Below is a small trained network, with its code and all its weights. Each question gives an input and a target symbol and asks what happens when units are switched off, that is, made to give their printed mean instead of their output.

import numpy as np


def w(rows, s, z=0):
    codes = np.array(rows[::2]) - 128.0
    scale = np.full(codes.shape[1], s)
    scale[-1] = z or s
    return codes * scale


def norm(h):
    return h / np.sqrt((h * h).mean(-1, keepdims=True) + 1e-5)


def f(y):
    return y / 2 * (1 + np.tanh(0.7978845608 * (y + 0.044715 * y**3)))


def softmax(a):
    e = np.exp(a - a.max(-1, keepdims=True))
    return e / e.sum(-1, keepdims=True)


def log_softmax(a):
    a = a - a.max(-1, keepdims=True)
    return a - np.log(np.exp(a).sum(-1, keepdims=True))


def net(x, mask):
    ids = ['ΔΦΩβεζηθξστψ'.index(c) for c in x.split()]
    T = len(ids)
    res = E[ids] + P[:T]
    q, k, v = (norm(res) @ M[0].T for M in (Q, K, V))
    z = softmax(np.where(np.tri(T) > 0, q @ k.T / 2**0.5, -1e9)) @ v
    res = res + np.where(mask[0], z, O[0][:, -1]) @ O[0][:, :-1]
    y = f(norm(res) @ A[0][:, :-1].T + A[0][:, -1])
    res = res + np.where(mask[1:17], y, B[0][:, -1]) @ B[0][:, :-1]
    return log_softmax(norm(res)[-1] @ U[:, :-1].T + U[:, -1])


Q, K, V, O, A, B = {}, {}, {}, {}, {}, {}
E = w([
[105,97,101,150,100,128,109,38,172,91,137],'Δ',
[97,65,90,125,102,136,109,55,135,69,136],'Φ',
[151,104,121,132,158,135,124,25,149,54,118],'Ω',
[167,96,117,131,105,108,83,23,140,84,172],'β',
[129,66,135,158,147,192,153,35,41,190,70],'ε',
[126,158,122,124,73,138,107,166,3,62,127],'ζ',
[114,99,61,129,139,151,85,151,160,39,73],'η',
[141,147,144,122,106,102,127,160,46,74,175],'θ',
[139,99,135,136,121,241,114,154,182,114,182],'ξ',
[157,183,125,130,164,97,185,90,138,134,167],'σ',
[143,166,124,121,156,73,178,149,78,153,116],'τ',
[125,113,127,144,177,108,107,129,120,159,98],'ψ',
],0.0055)
P = w([
[40,193,162,3,131,107,116,111,176,143,132],'0',
[110,150,127,59,167,134,92,110,143,124,142],'1',
[117,131,82,86,164,143,92,130,126,119,158],'2',
[140,120,88,125,144,145,75,125,115,119,150],'3',
[148,109,98,157,126,146,87,125,117,111,142],'4',
[155,96,111,177,107,140,113,124,128,91,130],'5',
[150,96,142,192,98,132,109,124,129,89,120],'6',
[154,77,181,197,67,120,123,139,127,80,86],'7',
],0.0062)
Q[0] = w([
[104,139,225,117,72,74,180,158,93,155,69],'head 1',
[156,50,225,254,64,143,77,121,89,109,40],'head 1',
],0.0087)
K[0] = w([
[98,102,180,145,46,116,169,113,159,96,79],'head 1',
[211,80,98,254,103,149,142,139,97,91,128],'head 1',
],0.0086)
V[0] = w([
[148,161,121,135,181,2,145,119,67,150,92],'head 1',
[100,77,126,138,133,148,97,171,112,106,35],'head 1',
],0.0065)
O[0] = w([
[124,50,111,177,116,73,135,77,193,33,183,90],'head 1',
[110,168,60,2,207,112,97,76,177,160,203,4],'head 1',
],0.0061,0.0019)
A[0] = w([
[130,72,107,150,146,87,105,116,182,88,148,123],'neuron 1',
[172,148,110,75,122,109,121,124,147,173,139,16],'neuron 2',
[102,143,146,129,101,123,115,140,174,110,111,135],'neuron 3',
[133,126,97,100,141,142,125,127,131,109,160,101],'neuron 4',
[161,195,104,115,124,1,207,187,53,89,215,183],'neuron 5',
[119,108,142,167,103,106,146,131,141,103,133,124],'neuron 6',
[148,81,159,188,122,110,179,189,119,132,112,2],'neuron 7',
[146,66,126,129,165,82,138,154,213,131,178,105],'neuron 8',
[153,124,126,154,103,115,112,129,124,108,123,197],'neuron 9',
[102,93,91,163,136,142,117,111,111,154,121,132],'neuron 10',
[146,111,181,183,101,120,143,173,68,98,115,76],'neuron 11',
[100,166,155,160,115,139,148,181,105,136,81,57],'neuron 12',
[176,161,170,89,157,143,165,187,117,184,131,67],'neuron 13',
[109,135,108,103,127,111,104,107,171,127,151,128],'neuron 14',
[125,181,162,121,160,54,222,181,78,154,131,75],'neuron 15',
[135,165,94,81,122,138,112,129,115,152,116,114],'neuron 16',
],0.0095,0.003)
B[0] = w([
[110,127,153,148,116,132,145,165,114,203,143,254],'neuron 1',
[112,135,88,122,170,140,140,148,160,96,148,128],'neuron 2',
[159,126,113,146,171,128,126,113,98,114,132,160],'neuron 3',
[154,148,150,119,123,91,134,125,136,133,109,149],'neuron 4',
[141,166,186,93,53,31,149,127,2,40,184,181],'neuron 5',
[143,140,107,101,166,157,150,147,138,97,148,201],'neuron 6',
[184,71,87,138,95,171,154,75,127,165,19,182],'neuron 7',
[71,157,71,118,125,149,68,60,87,108,70,184],'neuron 8',
[107,148,127,101,154,110,147,162,132,95,139,213],'neuron 9',
[145,136,179,106,165,118,145,89,139,112,103,171],'neuron 10',
[112,163,101,94,108,73,127,120,86,162,175,233],'neuron 11',
[162,162,108,177,137,93,118,140,160,128,178,160],'neuron 12',
[175,110,134,110,106,201,96,87,88,98,157,139],'neuron 13',
[175,104,125,131,130,116,111,165,116,127,123,174],'neuron 14',
[39,184,168,71,150,77,45,112,141,85,180,143],'neuron 15',
[111,115,121,135,104,104,167,156,156,126,161,177],'neuron 16',
],0.0079,0.006)
U = w([
[116,203,117,79,109,65,115,103,62,68,186,123],'Δ',
[186,100,86,157,82,109,219,149,65,140,104,217],'Φ',
[95,210,154,215,88,113,136,126,202,157,117,144],'Ω',
[146,119,174,106,149,174,116,80,146,52,43,164],'β',
[84,104,60,132,153,117,53,95,99,204,87,163],'ε',
[176,112,64,73,167,99,122,185,230,77,140,214],'ζ',
[195,87,202,137,129,103,95,148,130,189,129,43],'η',
[90,101,186,158,203,141,156,215,105,164,163,141],'θ',
[47,51,82,178,133,161,119,98,152,46,189,67],'ξ',
[177,157,113,112,86,255,94,153,114,144,166,130],'σ',
[199,73,175,116,125,85,99,129,158,164,137,7],'τ',
[24,112,145,54,42,152,178,120,174,177,118,30],'ψ',
],0.0067,0.0021)

Each question gives the input, a string of symbols that net reads in full, and the target symbol t.
The units are the heads (2 rows each of Q, K, V and O) and the neurons (one row each of A and B). Each row of codes is followed by its name. A weight is (code - 128) times the scale printed after its matrix; where a second scale follows, it is the last column's (O, A, B and U).
mask holds one flag per unit, heads first, then neurons. A switched-off unit (its flag False) gives its mean, the last column of its rows in O or B, instead of its output. The means were averaged over made-up inputs and are rounded, as every weight is.
A unit's drop is (log p(t) with every unit on - log p(t) with that unit switched off) / (log p(t) with every unit on - log p(t) with every unit switched off).
The circuit of an input: a set's keep is (log p(t) with only the set's units on - log p(t) with every unit switched off) / (log p(t) with every unit on - log p(t) with every unit switched off). Starting from the 12 units with the biggest drops (on a tie, the unit counted first), units are removed one at a time, each time the one whose removal leaves the highest keep (on an exact tie, the one counted first), for as long as the keep stays at least 0.8.
units of the circuit, in order: the units of the circuit, biggest drop first
most important unit: the unit with the biggest drop
top k neurons: the k neurons with the biggest drops, biggest first
drop of u: that unit's drop, to one decimal
input Δ Δ ψ η η, target ε: most important unit	head 1
input θ Ω τ Δ Δ Δ Ω Δ, target β: top 2 neurons	(neuron 11; neuron 1)
input τ Δ Δ σ σ Φ Δ, target Φ: units of the circuit, in order	(head 1; neuron 7; neuron 11; neuron 6)
input Ω σ η σ, target Φ: units of the circuit, in order	(head 1; neuron 7)
input Δ Δ β ξ Δ Ω, target σ: units of the circuit, in order	(head 1; neuron 13)
input Δ Δ β Δ ζ Δ β Δ, target Δ: units of the circuit, in order	(head 1; neuron 7)
input Δ ψ η, target ε: top 3 neurons	(neuron 8; neuron 1; neuron 5)
input ε Ω Δ Δ, target β: units of the circuit, in order	(neuron 11; neuron 10)
input Ω ε θ ψ Φ, target ε: units of the circuit, in order	(head 1; neuron 8; neuron 1; neuron 5)
input Φ Δ θ η, target θ: top 2 neurons	(neuron 1; neuron 7)
input Δ Ω Δ Ω Δ Δ Φ Δ, target ψ: top 2 neurons	(neuron 16; neuron 6)
input Δ Δ Φ, target ψ: top 2 neurons	(neuron 16; neuron 5)
input Δ Δ ζ Δ, target η: drop of neuron 10	0.1
input Δ η ψ Δ, target ε: drop of neuron 1	0.3
input Δ Δ σ ε Δ Φ, target τ: drop of neuron 8	0.3
input τ η Δ η Δ Ω ξ, target σ: drop of head 1	1.1
input ζ Δ Δ Δ Δ η Φ, target ζ: top neuron	(neuron 1)
input σ β ξ, target Φ: top 2 neurons	(neuron 7; neuron 11)
input Δ σ Δ σ Ω, target Φ: top 2 neurons	(neuron 11; neuron 7)
input Ω ψ θ Φ Δ, target θ: most important unit	neuron 1
